Below are the code and all the weights of a small trained network. Each question names an input and a target symbol and asks about switching units off, where a switched-off unit gives its printed mean instead of its output.

import numpy as np


def w(rows, s, z=0):
    codes = np.array(rows[::2]) - 128.0
    scale = np.full(codes.shape[1], s)
    scale[-1] = z or s
    return codes * scale


def norm(h):
    return h / np.sqrt((h * h).mean(-1, keepdims=True) + 1e-5)


def f(y):
    return np.maximum(y, 0)


def softmax(a):
    e = np.exp(a - a.max(-1, keepdims=True))
    return e / e.sum(-1, keepdims=True)


def log_softmax(a):
    a = a - a.max(-1, keepdims=True)
    return a - np.log(np.exp(a).sum(-1, keepdims=True))


def net(x, mask):
    ids = ['αβγδζηθλμπτφψ'.index(c) for c in x.split()]
    T = len(ids)
    res = E[ids] + P[:T]
    r = norm(res)
    for j in range(3):
        rows = slice(2 * j, 2 * j + 2)
        q, k, v = (r @ M[0][rows].T for M in (Q, K, V))
        z = softmax(np.where(np.tri(T) > 0, q @ k.T / 2**0.5, -1e9)) @ v
        o = O[0][rows]
        res = res + np.where(mask[j], z, o[:, -1]) @ o[:, :-1]
    y = f(norm(res) @ A[0][:, :-1].T + A[0][:, -1])
    res = res + np.where(mask[3:11], y, B[0][:, -1]) @ B[0][:, :-1]
    return log_softmax(norm(res)[-1] @ U[:, :-1].T + U[:, -1])


Q, K, V, O, A, B = {}, {}, {}, {}, {}, {}
E = w([
[114,117,60,164],'α',
[197,165,170,56],'β',
[131,121,53,177],'γ',
[138,126,65,172],'δ',
[98,130,92,43],'ζ',
[131,104,99,198],'η',
[47,193,167,109],'θ',
[129,117,41,181],'λ',
[81,60,165,187],'μ',
[167,117,76,166],'π',
[133,121,61,179],'τ',
[255,156,199,194],'φ',
[142,122,65,179],'ψ',
],0.018)
P = w([
[251,112,16,2],'0',
[179,103,77,84],'1',
[138,112,99,94],'2',
[120,116,106,103],'3',
[109,123,105,108],'4',
[100,132,105,112],'5',
[90,138,103,116],'6',
[83,143,104,125],'7',
],0.0091)
Q[0] = w([
[151,113,83,138],'h1',
[134,132,117,144],'h1',
[116,99,94,232],'h2',
[186,87,219,182],'h2',
[253,193,144,132],'h3',
[157,104,166,190],'h3',
],0.046)
K[0] = w([
[133,140,116,135],'h1',
[135,140,125,148],'h1',
[45,121,96,209],'h2',
[148,135,241,201],'h2',
[252,120,168,82],'h3',
[161,143,171,195],'h3',
],0.044)
V[0] = w([
[150,82,190,190],'h1',
[171,191,112,203],'h1',
[74,129,2,92],'h2',
[141,167,157,71],'h2',
[79,187,115,197],'h3',
[125,124,150,115],'h3',
],0.033)
O[0] = w([
[148,107,56,67,91],'h1',
[177,189,103,163,141],'h1',
[207,77,6,138,253],'h2',
[163,62,160,37,66],'h2',
[66,58,185,99,127],'h3',
[134,145,152,112,110],'h3',
],0.024,0.029)
A[0] = w([
[115,160,103,193,25],'n1',
[96,4,92,92,84],'n2',
[86,136,165,189,90],'n3',
[143,70,234,137,142],'n4',
[212,70,195,111,122],'n5',
[62,16,109,142,209],'n6',
[147,107,192,217,2],'n7',
[115,126,33,32,62],'n8',
],0.028,0.0038)
B[0] = w([
[143,69,34,153,249],'n1',
[38,254,151,179,195],'n2',
[222,108,107,116,190],'n3',
[149,140,56,145,160],'n4',
[65,57,138,64,169],'n5',
[37,112,213,109,219],'n6',
[194,173,81,107,157],'n7',
[233,84,138,142,213],'n8',
],0.04,0.013)
U = w([
[51,5,93,163,3],'α',
[125,103,139,27,169],'β',
[130,139,154,118,59],'γ',
[124,126,159,126,46],'δ',
[124,129,156,127,62],'ζ',
[123,123,152,127,39],'η',
[25,162,137,140,223],'θ',
[131,121,154,124,37],'λ',
[134,132,162,112,96],'μ',
[196,129,70,139,206],'π',
[120,127,143,118,44],'τ',
[144,220,164,105,232],'φ',
[80,165,158,129,184],'ψ',
],0.014,0.0049)

Each question gives the input, a string of symbols that net reads in full, and the target symbol t.
The units are the heads (2 rows each of Q, K, V and O) and the neurons (one row each of A and B). Each row of codes is followed by its name. A weight is (code - 128) times the scale printed after its matrix; where a second scale follows, it is the last column's (O, A, B and U).
mask holds one flag per unit, heads first, then neurons. A switched-off unit (its flag False) gives its mean, the last column of its rows in O or B, instead of its output. The means were averaged over made-up inputs and are rounded, as every weight is.
A unit's drop is (log p(t) with every unit on - log p(t) with that unit switched off) / (log p(t) with every unit on - log p(t) with every unit switched off).
most important unit: the unit with the biggest drop
k most important neurons: the k neurons with the biggest drops, biggest first
which heads matter: for each layer, one digit per head in row order, 1 if its drop is at least 0.15 and else 0, layers parted by /
drop when u is switched off: that unit's drop, to one decimal
input τ β τ ζ α β ψ ζ, target α: most important unit	h1
input π α μ τ μ, target α: 3 most important neurons	(n3; n2; n6)
input ψ α β ζ ζ μ τ θ, target θ: which heads matter	000
input ψ γ λ β, target β: which heads matter	010
input δ μ ζ μ θ, target θ: which heads matter	001
input γ α μ μ ψ β, target β: which heads matter	011
input θ μ δ π β η μ, target α: which heads matter	111
input α μ μ ψ ψ τ ζ τ, target α: which heads matter	001
input π η ζ μ ζ δ ζ, target θ: 3 most important neurons	(n2; n1; n6)
input ζ μ λ λ ζ, target α: 4 most important neurons	(n5; n8; n2; n3)
input φ μ ζ η μ α η, target α: drop when h3 is switched off	1.2
input τ μ π η θ μ μ η, target α: drop when h3 is switched off	1.3
input β ζ β μ α β α, target α: drop when n7 is switched off	0.1
